Here is a tiny trained network, its code and every weight. The questions are about switching its units off for an input and a target symbol, where a switched-off unit gives its printed mean instead of its output.

import numpy as np


def w(rows, s, z=0):
    codes = np.array(rows[::2]) - 128.0
    scale = np.full(codes.shape[1], s)
    scale[-1] = z or s
    return codes * scale


def norm(h):
    return h / np.sqrt((h * h).mean(-1, keepdims=True) + 1e-5)


def f(y):
    return np.maximum(y, 0)


def softmax(a):
    e = np.exp(a - a.max(-1, keepdims=True))
    return e / e.sum(-1, keepdims=True)


def log_softmax(a):
    a = a - a.max(-1, keepdims=True)
    return a - np.log(np.exp(a).sum(-1, keepdims=True))


def net(x, mask):
    ids = ['ΔΘΞΦΨγεζημσω'.index(c) for c in x.split()]
    T = len(ids)
    res = E[ids] + P[:T]
    u = 0
    for l in range(3):
        r = norm(res)
        for j in range(2):
            rows = slice(4 * j, 4 * j + 4)
            q, k, v = (r @ M[l][rows].T for M in (Q, K, V))
            z = softmax(np.where(np.tri(T) > 0, q @ k.T / 4**0.5, -1e9)) @ v
            o = O[l][rows]
            res = res + np.where(mask[u + j], z, o[:, -1]) @ o[:, :-1]
        u += 2
        y = f(norm(res) @ A[l][:, :-1].T + A[l][:, -1])
        res = res + np.where(mask[u : u + 4], y, B[l][:, -1]) @ B[l][:, :-1]
        u += 4
    return log_softmax(norm(res)[-1] @ U[:, :-1].T + U[:, -1])


Q, K, V, O, A, B = {}, {}, {}, {}, {}, {}
E = w([
[118,88,113],'Δ',
[124,160,174],'Θ',
[67,128,123],'Ξ',
[126,145,3],'Φ',
[85,83,120],'Ψ',
[83,126,140],'γ',
[233,202,218],'ε',
[170,185,145],'ζ',
[168,145,160],'η',
[130,116,183],'μ',
[61,170,93],'σ',
[57,182,141],'ω',
],0.014)
P = w([
[252,190,211],'0',
[66,173,90],'1',
[52,177,113],'2',
[58,188,137],'3',
[77,165,115],'4',
[65,198,152],'5',
[83,161,130],'6',
[94,157,124],'7',
[91,142,115],'8',
[125,76,133],'9',
[61,183,209],'10',
],0.0023)
Q[0] = w([
[167,111,109],'L0H1',
[250,167,193],'L0H1',
[111,98,83],'L0H1',
[106,109,98],'L0H1',
[147,135,187],'L0H2',
[178,153,218],'L0H2',
[95,116,13],'L0H2',
[117,122,131],'L0H2',
],0.017)
K[0] = w([
[165,111,132],'L0H1',
[181,159,254],'L0H1',
[142,101,83],'L0H1',
[131,112,96],'L0H1',
[91,141,77],'L0H2',
[62,165,65],'L0H2',
[193,108,225],'L0H2',
[144,115,129],'L0H2',
],0.017)
V[0] = w([
[188,131,219],'L0H1',
[202,98,150],'L0H1',
[92,99,2],'L0H1',
[199,114,182],'L0H1',
[120,157,114],'L0H2',
[248,126,227],'L0H2',
[204,54,206],'L0H2',
[138,154,130],'L0H2',
],0.0066)
O[0] = w([
[213,105,216,22],'L0H1',
[147,200,227,76],'L0H1',
[14,220,75,253],'L0H1',
[184,155,230,50],'L0H1',
[122,107,94,141],'L0H2',
[37,254,196,133],'L0H2',
[119,210,225,97],'L0H2',
[98,144,117,140],'L0H2',
],0.0069,0.0047)
A[0] = w([
[200,255,56,3],'L0N1',
[73,190,139,171],'L0N2',
[95,66,100,189],'L0N3',
[125,124,128,90],'L0N4',
],0.012,0.0027)
B[0] = w([
[155,113,6,174],'L0N1',
[142,115,52,255],'L0N2',
[98,205,176,218],'L0N3',
[127,136,136,128],'L0N4',
],0.015,0.0061)
Q[1] = w([
[166,176,160],'L1H1',
[152,24,149],'L1H1',
[140,110,191],'L1H1',
[52,35,155],'L1H1',
[67,20,92],'L1H2',
[122,204,164],'L1H2',
[102,253,80],'L1H2',
[66,15,180],'L1H2',
],0.017)
K[1] = w([
[160,99,166],'L1H1',
[156,219,162],'L1H1',
[131,128,181],'L1H1',
[47,153,119],'L1H1',
[88,71,196],'L1H2',
[117,156,105],'L1H2',
[106,245,185],'L1H2',
[78,7,127],'L1H2',
],0.019)
V[1] = w([
[133,178,229],'L1H1',
[111,59,150],'L1H1',
[143,64,128],'L1H1',
[117,163,110],'L1H1',
[50,114,237],'L1H2',
[175,187,132],'L1H2',
[1,3,161],'L1H2',
[136,101,74],'L1H2',
],0.0085)
O[1] = w([
[126,90,29,3],'L1H1',
[181,118,149,66],'L1H1',
[184,92,159,78],'L1H1',
[90,159,124,184],'L1H1',
[39,152,22,119],'L1H2',
[124,71,140,161],'L1H2',
[96,252,57,59],'L1H2',
[163,157,160,114],'L1H2',
],0.012,0.0046)
A[1] = w([
[115,3,59,4],'L1N1',
[35,160,230,218],'L1N2',
[176,129,30,33],'L1N3',
[205,104,38,54],'L1N4',
],0.013,0.0027)
B[1] = w([
[72,5,211,205],'L1N1',
[142,199,235,252],'L1N2',
[246,125,52,204],'L1N3',
[107,182,208,195],'L1N4',
],0.012,0.0047)
Q[2] = w([
[123,101,120],'L2H1',
[142,213,153],'L2H1',
[95,117,122],'L2H1',
[91,254,158],'L2H1',
[32,97,76],'L2H2',
[167,120,111],'L2H2',
[135,136,122],'L2H2',
[217,148,82],'L2H2',
],0.029)
K[2] = w([
[106,108,131],'L2H1',
[214,221,121],'L2H1',
[72,92,141],'L2H1',
[167,247,155],'L2H1',
[63,26,86],'L2H2',
[154,138,106],'L2H2',
[152,131,135],'L2H2',
[255,157,122],'L2H2',
],0.021)
V[2] = w([
[67,79,104],'L2H1',
[226,124,68],'L2H1',
[142,87,71],'L2H1',
[118,189,205],'L2H1',
[117,232,170],'L2H2',
[192,165,115],'L2H2',
[249,165,83],'L2H2',
[61,76,52],'L2H2',
],0.012)
O[2] = w([
[140,63,80,108],'L2H1',
[95,233,76,79],'L2H1',
[116,145,51,81],'L2H1',
[143,121,245,192],'L2H1',
[37,191,134,253],'L2H2',
[133,205,113,99],'L2H2',
[164,248,90,38],'L2H2',
[135,22,55,160],'L2H2',
],0.013,0.003)
A[2] = w([
[32,145,78,50],'L2N1',
[61,206,158,253],'L2N2',
[6,132,103,205],'L2N3',
[48,71,68,93],'L2N4',
],0.022,0.0044)
B[2] = w([
[56,232,127,190],'L2N1',
[197,5,73,249],'L2N2',
[209,185,240,231],'L2N3',
[13,139,54,212],'L2N4',
],0.021,0.015)
U = w([
[126,142,2,251],'Δ',
[117,77,104,96],'Θ',
[91,156,178,141],'Ξ',
[104,133,150,59],'Φ',
[95,135,165,143],'Ψ',
[93,131,136,112],'γ',
[95,153,193,181],'ε',
[90,162,129,187],'ζ',
[185,94,144,76],'η',
[128,76,108,87],'μ',
[173,106,131,16],'σ',
[189,209,114,137],'ω',
],0.015,0.003)

Each question gives the input, a string of symbols that net reads in full, and the target symbol t.
The units are the heads (4 rows each of Q, K, V and O) and the neurons (one row each of A and B). Each row of codes is followed by its name. A weight is (code - 128) times the scale printed after its matrix; where a second scale follows, it is the last column's (O, A, B and U).
mask holds one flag per unit, layer by layer, with each layer's heads first. A switched-off unit (its flag False) gives its mean, the last column of its rows in O or B, instead of its output. The means were averaged over made-up inputs and are rounded, as every weight is.
A unit's drop is (log p(t) with every unit on - log p(t) with that unit switched off) / (log p(t) with every unit on - log p(t) with every unit switched off).
The circuit of an input: a set's keep is (log p(t) with only the set's units on - log p(t) with every unit switched off) / (log p(t) with every unit on - log p(t) with every unit switched off). Starting from the 12 units with the biggest drops (on a tie, the unit counted first), units are removed one at a time, each time the one whose removal leaves the highest keep (on an exact tie, the one counted first), for as long as the keep stays at least 0.8.
units of the circuit, in order: the units of the circuit, biggest drop first
most important unit: the unit with the biggest drop
k most important neurons: the k neurons with the biggest drops, biggest first
top k neurons in layer l: the k neurons of layer l with the biggest drops, biggest first
which heads matter: for each layer, one digit per head in row order, 1 if its drop is at least 0.15 and else 0, layers parted by /
input γ Φ ω Ξ, target Δ: top neuron in layer 1 => (L1N1)
input Φ Ψ μ ζ, target ω: units of the circuit, in order => (L2H2 L1H2 L0N1)
input γ σ Θ Θ, target Δ: units of the circuit, in order => (L0H1 L2H1 L1H1 L1N2)
input Φ ω Ξ Ψ Φ Φ ε Ξ σ, target ω: 3 most important neurons => (L1N4 L2N3 L2N2)
input Φ Δ η, target ω: units of the circuit, in order => (L2H2 L0H1)
input μ Φ Φ Ψ, target ε: which heads matter => 10 / 01 / 11
input Φ Φ Φ ω Θ Θ, target ω: which heads matter => 10 / 01 / 01
input Φ Δ ζ, target ω: which heads matter => 01 / 01 / 01
input Φ Φ Ξ Ψ Φ Ψ Φ Φ Ξ Ψ Φ, target ω: which heads matter => 00 / 01 / 00
input γ Ψ σ Φ Ξ, target Δ: 4 most important neurons => (L0N2 L1N1 L0N3 L2N4)
input Φ Φ Φ γ, target ω: top 2 neurons in layer 2 => (L2N2 L2N4)
input Φ Φ Φ Ξ ω ω, target ω: which heads matter => 10 / 01 / 10
input μ Φ η Φ Φ Δ Φ Δ Φ Δ, target ε: top 3 neurons in layer 1 => (L1N2 L1N1 L1N4)
input Φ Φ Δ Ξ ε ω σ Ψ γ Ψ ω, target ω: top 3 neurons in layer 0 => (L0N3 L0N2 L0N1)
input Φ Φ ζ Ξ Φ Ξ σ, target ω: 2 most important neurons => (L2N3 L2N2)
input Ξ Ξ Ξ ζ, target η: which heads matter => 11 / 00 / 00
input γ Φ Θ μ Φ Φ Φ ω Θ, target Δ: 3 most important neurons => (L0N1 L0N2 L1N3)
input Φ Ξ Θ Θ, target ω: which heads matter => 10 / 01 / 01
input Ξ γ Δ μ, target η: 3 most important neurons => (L2N4 L2N2 L0N3)
input Φ Ξ Ψ ω Ψ Φ μ Ψ, target ω: top 2 neurons in layer 0 => (L0N2 L0N3)
input Φ Ψ η Φ Θ Δ, target ω: top 2 neurons in layer 1 => (L1N4 L1N3)
input Φ Φ ζ Φ Θ Δ ζ Φ Ξ, target ω: most important neuron => (L1N4)
input Θ Ξ Ξ ε Ξ Δ ω Φ Ψ η, target η: 2 most important neurons => (L2N4 L2N2)
input Ξ Ψ Δ Φ Δ Φ Φ η, target η: most important unit => L0N3
input μ γ Φ Ξ Ξ Ψ Φ ω Φ γ Δ, target ε: top 3 neurons in layer 0 => (L0N1 L0N3 L0N2)
input Ξ Δ Θ, target η: top 2 neurons in layer 2 => (L2N4 L2N2)
input Φ Φ Φ, target ω: most important neuron => (L2N4)
